Below are the code and all the weights of a small trained network. Each question names an input and a class and asks about switching units off, where a switched-off unit gives its printed mean instead of its output.

import numpy as np


def w(rows, s, z=0):
    codes = np.array(rows[::2]) - 128.0
    scale = np.full(codes.shape[1], s)
    scale[-1] = z or s
    return codes * scale


def f(y):
    return np.maximum(y, 0)


def log_softmax(a):
    a = a - a.max(-1, keepdims=True)
    return a - np.log(np.exp(a).sum(-1, keepdims=True))


def net(x, mask):
    res = np.array(x, float).reshape(1, 2) / 4 @ E
    y = f(res @ A[0][:, :-1].T + A[0][:, -1])
    res = res + np.where(mask, y, B[0][:, -1]) @ B[0][:, :-1]
    return log_softmax(res[-1] @ U[:, :-1].T + U[:, -1])


A, B = {}, {}
E = w([
[106,106,70,125,2,73,104,186,207],'x0',
[204,208,145,98,76,61,227,132,123],'x1',
],0.016)
A[0] = w([
[67,63,101,159,149,122,16,127,162,202],'N0',
[194,148,198,151,139,145,171,102,72,207],'N1',
[156,126,153,94,99,96,170,103,76,237],'N2',
[94,108,143,109,161,153,61,142,105,184],'N3',
[165,185,136,104,112,140,237,95,127,248],'N4',
[136,127,124,76,7,101,198,141,208,168],'N5',
[148,166,127,151,99,95,98,181,181,119],'N6',
[101,44,146,160,135,182,112,107,103,239],'N7',
[77,110,102,176,199,133,108,95,151,253],'N8',
[72,78,112,205,122,162,85,134,145,167],'N9',
[73,110,130,153,92,151,93,119,152,124],'N10',
[180,147,43,124,63,114,106,131,168,222],'N11',
[171,139,185,152,181,138,145,89,85,225],'N12',
],0.013,0.0045)
B[0] = w([
[68,139,97,93,108,71,165,168,12,231],'N0',
[130,179,153,208,196,146,55,119,66,218],'N1',
[109,160,228,242,94,229,163,155,107,198],'N2',
[72,161,172,80,162,40,141,177,100,191],'N3',
[142,161,227,136,110,171,132,89,148,238],'N4',
[255,71,118,249,73,95,153,193,140,251],'N5',
[140,141,104,140,40,144,103,132,148,182],'N6',
[71,126,171,14,163,105,77,132,104,203],'N7',
[21,103,129,114,169,121,161,140,135,199],'N8',
[54,166,77,66,94,63,161,218,99,202],'N9',
[118,183,84,129,110,93,67,164,69,171],'N10',
[183,73,75,157,120,100,154,146,162,209],'N11',
[93,86,152,163,139,149,87,66,110,220],'N12',
],0.009,0.025)
U = w([
[88,91,144,137,168,112,63,94,129,252],'0',
[91,154,92,114,114,109,107,117,129,30],'1',
[103,165,191,166,152,189,94,45,112,118],'2',
[79,149,157,8,137,129,147,127,124,107],'3',
[167,130,122,100,153,108,113,56,135,22],'4',
[162,118,166,192,93,143,154,111,190,118],'5',
[135,90,93,145,100,116,125,134,137,174],'6',
],0.013,0.0028)

Each question gives the input, the list of numbers given to net, and the class t.
The units are the neurons (one row each of A and B). Each row of codes is followed by its name. A weight is (code - 128) times the scale printed after its matrix; where a second scale follows, it is the last column's (A, B and U).
mask holds one flag per neuron, in row order. A switched-off neuron (its flag False) gives its mean, the last column of its row in B, instead of its output. The means were averaged over made-up inputs and are rounded, as every weight is.
A unit's drop is (log p(t) with every unit on - log p(t) with that unit switched off) / (log p(t) with every unit on - log p(t) with every unit switched off).
The circuit of an input: a set's keep is (log p(t) with only the set's units on - log p(t) with every unit switched off) / (log p(t) with every unit on - log p(t) with every unit switched off). Starting from the 12 units with the biggest drops (on a tie, the unit counted first), units are removed one at a time, each time the one whose removal leaves the highest keep (on an exact tie, the one counted first), for as long as the keep stays at least 0.8.
units of the circuit, in order: the units of the circuit, biggest drop first
top k neurons: the k neurons with the biggest drops, biggest first
drop of u: that unit's drop, to one decimal
input [2,1], class 5: units of the circuit, in order : [N0]
input [-6,-3], class 0: top 3 neurons : [N12; N1; N4]
input [-2,7], class 2: top 2 neurons : [N1; N4]
input [8,-7], class 1: top 3 neurons : [N10; N11; N4]
input [-8,-3], class 0: top 2 neurons : [N4; N2]
input [6,-5], class 1: top 4 neurons : [N10; N4; N11; N6]
input [0,1], class 5: top 2 neurons : [N7; N1]
input [3,-2], class 1: drop of N10 : 0.2
input [8,-6], class 1: drop of N0 : 0.2
input [7,-6], class 1: drop of N10 : 0.6
